Here is a tiny trained network, its code and every weight. The questions are about switching its units off for an input and a target symbol, where a switched-off unit gives its printed mean instead of its output.

import numpy as np


def w(rows, s, z=0):
    codes = np.array(rows[::2]) - 128.0
    scale = np.full(codes.shape[1], s)
    scale[-1] = z or s
    return codes * scale


def softmax(a):
    e = np.exp(a - a.max(-1, keepdims=True))
    return e / e.sum(-1, keepdims=True)


def log_softmax(a):
    a = a - a.max(-1, keepdims=True)
    return a - np.log(np.exp(a).sum(-1, keepdims=True))


def net(x, mask):
    ids = ['ΔΣαβγζηθλμξπτφψω'.index(c) for c in x.split()]
    T = len(ids)
    res = E[ids] + P[:T]
    u = 0
    for l in range(3):
        r = res
        for j in range(3):
            rows = slice(4 * j, 4 * j + 4)
            q, k, v = (r @ M[l][rows].T for M in (Q, K, V))
            z = softmax(np.where(np.tri(T) > 0, q @ k.T / 4**0.5, -1e9)) @ v
            o = O[l][rows]
            res = res + np.where(mask[u + j], z, o[:, -1]) @ o[:, :-1]
        u += 3
    return log_softmax(res[-1] @ U[:, :-1].T + U[:, -1])


Q, K, V, O = {}, {}, {}, {}
E = w([
[106,176,192,162],'Δ',
[70,118,77,73],'Σ',
[103,174,167,131],'α',
[113,185,195,130],'β',
[106,187,200,113],'γ',
[127,139,46,221],'ζ',
[113,186,195,164],'η',
[119,180,192,161],'θ',
[84,132,91,64],'λ',
[117,160,120,12],'μ',
[254,40,152,215],'ξ',
[93,157,133,115],'π',
[95,154,134,122],'τ',
[114,180,194,153],'φ',
[114,181,191,168],'ψ',
[95,167,157,127],'ω',
],0.011)
P = w([
[2,137,221,136],'0',
[85,171,137,134],'1',
[105,172,111,114],'2',
[126,174,88,100],'3',
[132,173,69,94],'4',
[141,174,55,80],'5',
[145,173,41,69],'6',
[154,177,29,64],'7',
[160,182,14,56],'8',
],0.0063)
Q[0] = w([
[131,139,171,124],'0.h0',
[158,140,124,131],'0.h0',
[155,135,122,93],'0.h0',
[105,124,154,117],'0.h0',
[125,147,100,100],'0.h1',
[171,86,131,164],'0.h1',
[91,151,135,110],'0.h1',
[94,150,155,127],'0.h1',
[162,112,140,207],'0.h2',
[1,126,151,69],'0.h2',
[130,104,55,159],'0.h2',
[85,154,41,180],'0.h2',
],0.025)
K[0] = w([
[68,101,149,123],'0.h0',
[124,97,150,115],'0.h0',
[123,98,142,76],'0.h0',
[102,145,119,132],'0.h0',
[152,179,81,87],'0.h1',
[116,25,146,191],'0.h1',
[125,176,131,99],'0.h1',
[100,168,154,116],'0.h1',
[209,144,142,159],'0.h2',
[47,175,63,59],'0.h2',
[145,2,116,99],'0.h2',
[83,4,71,206],'0.h2',
],0.02)
V[0] = w([
[136,32,156,134],'0.h0',
[98,97,145,154],'0.h0',
[217,120,96,53],'0.h0',
[90,94,159,172],'0.h0',
[97,126,144,155],'0.h1',
[126,105,87,193],'0.h1',
[168,105,73,174],'0.h1',
[141,151,163,61],'0.h1',
[100,84,29,109],'0.h2',
[90,174,122,124],'0.h2',
[140,112,158,129],'0.h2',
[192,4,96,123],'0.h2',
],0.012)
O[0] = w([
[168,199,135,70,25],'0.h0',
[142,156,161,126,120],'0.h0',
[132,95,6,68,50],'0.h0',
[152,179,186,129,123],'0.h0',
[119,162,113,150,125],'0.h1',
[92,143,68,69,74],'0.h1',
[110,117,76,58,62],'0.h1',
[168,104,193,180,178],'0.h1',
[182,202,194,181,153],'0.h2',
[168,157,107,119,192],'0.h2',
[79,89,122,104,95],'0.h2',
[48,96,211,161,1],'0.h2',
],0.011,0.005)
Q[1] = w([
[161,96,90,135],'1.h0',
[196,125,165,131],'1.h0',
[73,192,162,121],'1.h0',
[254,127,219,127],'1.h0',
[122,95,176,145],'1.h1',
[97,125,78,189],'1.h1',
[100,198,89,141],'1.h1',
[160,88,142,100],'1.h1',
[157,154,134,121],'1.h2',
[148,147,142,94],'1.h2',
[20,132,24,87],'1.h2',
[113,125,128,111],'1.h2',
],0.029)
K[1] = w([
[108,177,169,117],'1.h0',
[48,145,195,144],'1.h0',
[96,37,62,168],'1.h0',
[30,132,202,151],'1.h0',
[128,132,122,165],'1.h1',
[130,74,71,145],'1.h1',
[92,113,149,139],'1.h1',
[157,141,121,94],'1.h1',
[168,96,122,109],'1.h2',
[159,112,135,89],'1.h2',
[2,157,72,239],'1.h2',
[111,139,129,115],'1.h2',
],0.027)
V[1] = w([
[150,136,146,129],'1.h0',
[149,124,118,139],'1.h0',
[117,130,104,164],'1.h0',
[133,145,151,100],'1.h0',
[120,189,105,71],'1.h1',
[69,139,98,171],'1.h1',
[42,79,97,254],'1.h1',
[143,119,136,133],'1.h1',
[169,134,200,29],'1.h2',
[218,103,131,72],'1.h2',
[149,163,125,102],'1.h2',
[103,154,62,205],'1.h2',
],0.0075)
O[1] = w([
[128,152,127,133,232],'1.h0',
[137,138,125,116,133],'1.h0',
[135,126,120,103,163],'1.h0',
[116,141,134,144,175],'1.h0',
[67,162,126,135,77],'1.h1',
[114,138,176,120,187],'1.h1',
[180,98,254,91,253],'1.h1',
[140,124,116,131,145],'1.h1',
[79,185,148,198,104],'1.h2',
[54,126,101,205,167],'1.h2',
[120,105,152,144,190],'1.h2',
[168,80,127,70,219],'1.h2',
],0.009,0.0024)
Q[2] = w([
[178,143,82,112],'2.h0',
[104,59,134,204],'2.h0',
[155,159,133,94],'2.h0',
[64,15,134,252],'2.h0',
[48,69,67,92],'2.h1',
[107,99,99,134],'2.h1',
[37,86,71,36],'2.h1',
[163,199,144,195],'2.h1',
[51,109,131,125],'2.h2',
[152,159,177,100],'2.h2',
[211,138,116,108],'2.h2',
[76,58,143,65],'2.h2',
],0.023)
K[2] = w([
[219,143,38,123],'2.h0',
[54,65,145,144],'2.h0',
[163,187,90,92],'2.h0',
[6,24,197,164],'2.h0',
[162,216,184,181],'2.h1',
[150,216,170,137],'2.h1',
[160,192,183,254],'2.h1',
[119,74,114,57],'2.h1',
[120,122,115,54],'2.h2',
[226,143,148,109],'2.h2',
[136,158,169,196],'2.h2',
[106,132,179,33],'2.h2',
],0.021)
V[2] = w([
[176,109,228,101],'2.h0',
[83,148,166,120],'2.h0',
[233,160,209,135],'2.h0',
[81,72,138,93],'2.h0',
[178,151,64,97],'2.h1',
[208,148,37,62],'2.h1',
[110,27,218,86],'2.h1',
[149,135,69,119],'2.h1',
[28,119,189,194],'2.h2',
[205,92,57,54],'2.h2',
[2,33,184,190],'2.h2',
[101,105,132,127],'2.h2',
],0.0063)
O[2] = w([
[71,79,141,191,192],'2.h0',
[130,72,106,150,123],'2.h0',
[2,77,128,146,255],'2.h0',
[212,136,143,161,65],'2.h0',
[59,92,135,146,133],'2.h1',
[36,61,142,149,135],'2.h1',
[224,82,169,78,127],'2.h1',
[92,97,124,143,111],'2.h1',
[128,167,105,59,179],'2.h2',
[169,98,184,203,17],'2.h2',
[200,187,159,55,101],'2.h2',
[141,132,137,116,99],'2.h2',
],0.0087,0.0079)
U = w([
[143,117,129,126,30],'Δ',
[164,121,153,127,100],'Σ',
[142,126,136,127,40],'α',
[142,109,138,125,31],'β',
[170,116,152,128,94],'γ',
[216,95,85,158,138],'ζ',
[135,177,152,83,45],'η',
[164,117,143,132,78],'θ',
[147,122,137,124,37],'λ',
[146,115,127,126,31],'μ',
[157,73,226,91,144],'ξ',
[145,113,2,75,101],'π',
[148,118,135,123,39],'τ',
[160,117,161,132,74],'φ',
[120,46,36,101,199],'ψ',
[98,172,199,214,253],'ω',
],0.006,0.0071)

Each question gives the input, a string of symbols that net reads in full, and the target symbol t.
The units are the heads (4 rows each of Q, K, V and O). Each row of codes is followed by its name. A weight is (code - 128) times the scale printed after its matrix; where a second scale follows, it is the last column's (O and U).
mask holds one flag per head, layer by layer. A switched-off head (its flag False) gives its mean, the last column of its rows in O, instead of its output. The means were averaged over made-up inputs and are rounded, as every weight is.
A unit's drop is (log p(t) with every unit on - log p(t) with that unit switched off) / (log p(t) with every unit on - log p(t) with every unit switched off).
The circuit of an input: a set's keep is (log p(t) with only the set's units on - log p(t) with every unit switched off) / (log p(t) with every unit on - log p(t) with every unit switched off). Starting from all 9 units, units are removed one at a time, each time the one whose removal leaves the highest keep (on an exact tie, the one counted first), for as long as the keep stays at least 0.8.
circuit, biggest first: the units of the circuit, biggest drop first
most important unit: the unit with the biggest drop
which heads matter: for each layer, one digit per head in row order, 1 if its drop is at least 0.15 and else 0, layers parted by /
drop when u is switched off: that unit's drop, to one decimal
input ξ λ Δ φ Σ μ ψ λ, target ζ: most important unit -> 0.h2
input β ζ ξ τ θ, target ξ: which heads matter -> 011 / 011 / 010
input ζ β π ζ ξ ψ, target ξ: which heads matter -> 001 / 011 / 010
input μ τ λ Σ, target ω: which heads matter -> 011 / 000 / 000
input Δ ξ α λ μ Δ Σ, target ζ: circuit, biggest first -> (0.h1 0.h2 2.h1 2.h0)
input θ μ ξ ζ ζ μ μ α, target ζ: circuit, biggest first -> (0.h2 0.h1 2.h0 2.h1)
input λ λ ζ ζ ζ β π ζ ζ, target π: circuit, biggest first -> (0.h1 2.h0)
input ζ τ γ ζ τ λ, target ω: circuit, biggest first -> (0.h2 2.h1)
input μ μ ξ θ, target ζ: which heads matter -> 011 / 000 / 100
input ζ ζ ξ Δ μ ζ π μ φ, target ζ: which heads matter -> 011 / 010 / 110
input ζ π η ξ φ λ μ θ, target ζ: which heads matter -> 011 / 001 / 110
input ξ ζ π ζ μ ζ μ π, target ζ: which heads matter -> 111 / 010 / 110
input ζ ζ λ ζ ξ, target ξ: which heads matter -> 001 / 001 / 001
input ζ ζ β ξ ζ μ τ, target ζ: circuit, biggest first -> (0.h1 0.h2 2.h0)
input ξ ζ β ξ, target ψ: circuit, biggest first -> (0.h1)
input β μ λ τ μ γ ζ, target ω: which heads matter -> 001 / 010 / 010
input ζ μ μ ζ π μ π ζ λ, target ω: circuit, biggest first -> (0.h2 1.h2)
input μ Σ ω μ μ μ, target π: circuit, biggest first -> (0.h0 2.h0)
input μ ζ μ ξ τ τ ω, target ζ: which heads matter -> 011 / 001 / 100
input ζ γ μ θ ζ ξ, target ξ: circuit, biggest first -> (0.h2 0.h1 2.h2 1.h2)
input π μ ψ ψ Δ μ ζ, target ω: which heads matter -> 101 / 010 / 010
input ξ ζ π ζ φ, target ξ: which heads matter -> 001 / 011 / 010
input γ ζ π ξ τ, target ξ: which heads matter -> 011 / 011 / 010
input θ ξ ζ β ζ μ, target ζ: which heads matter -> 011 / 011 / 110
input α ζ ζ θ η ζ μ τ, target ω: most important unit -> 0.h1
input μ ξ ω μ, target ζ: which heads matter -> 011 / 001 / 100
input μ ξ τ π π ζ β ζ η, target ξ: drop when 0.h1 is switched off -> -0.1
input β β α μ λ μ ζ ω ζ, target ψ: drop when 0.h0 is switched off -> 1.4
input ψ Σ θ ζ γ μ μ ξ ω, target ζ: drop when 0.h2 is switched off -> 2.0
input λ ζ Σ μ, target ω: drop when 1.h2 is switched off -> 0.5
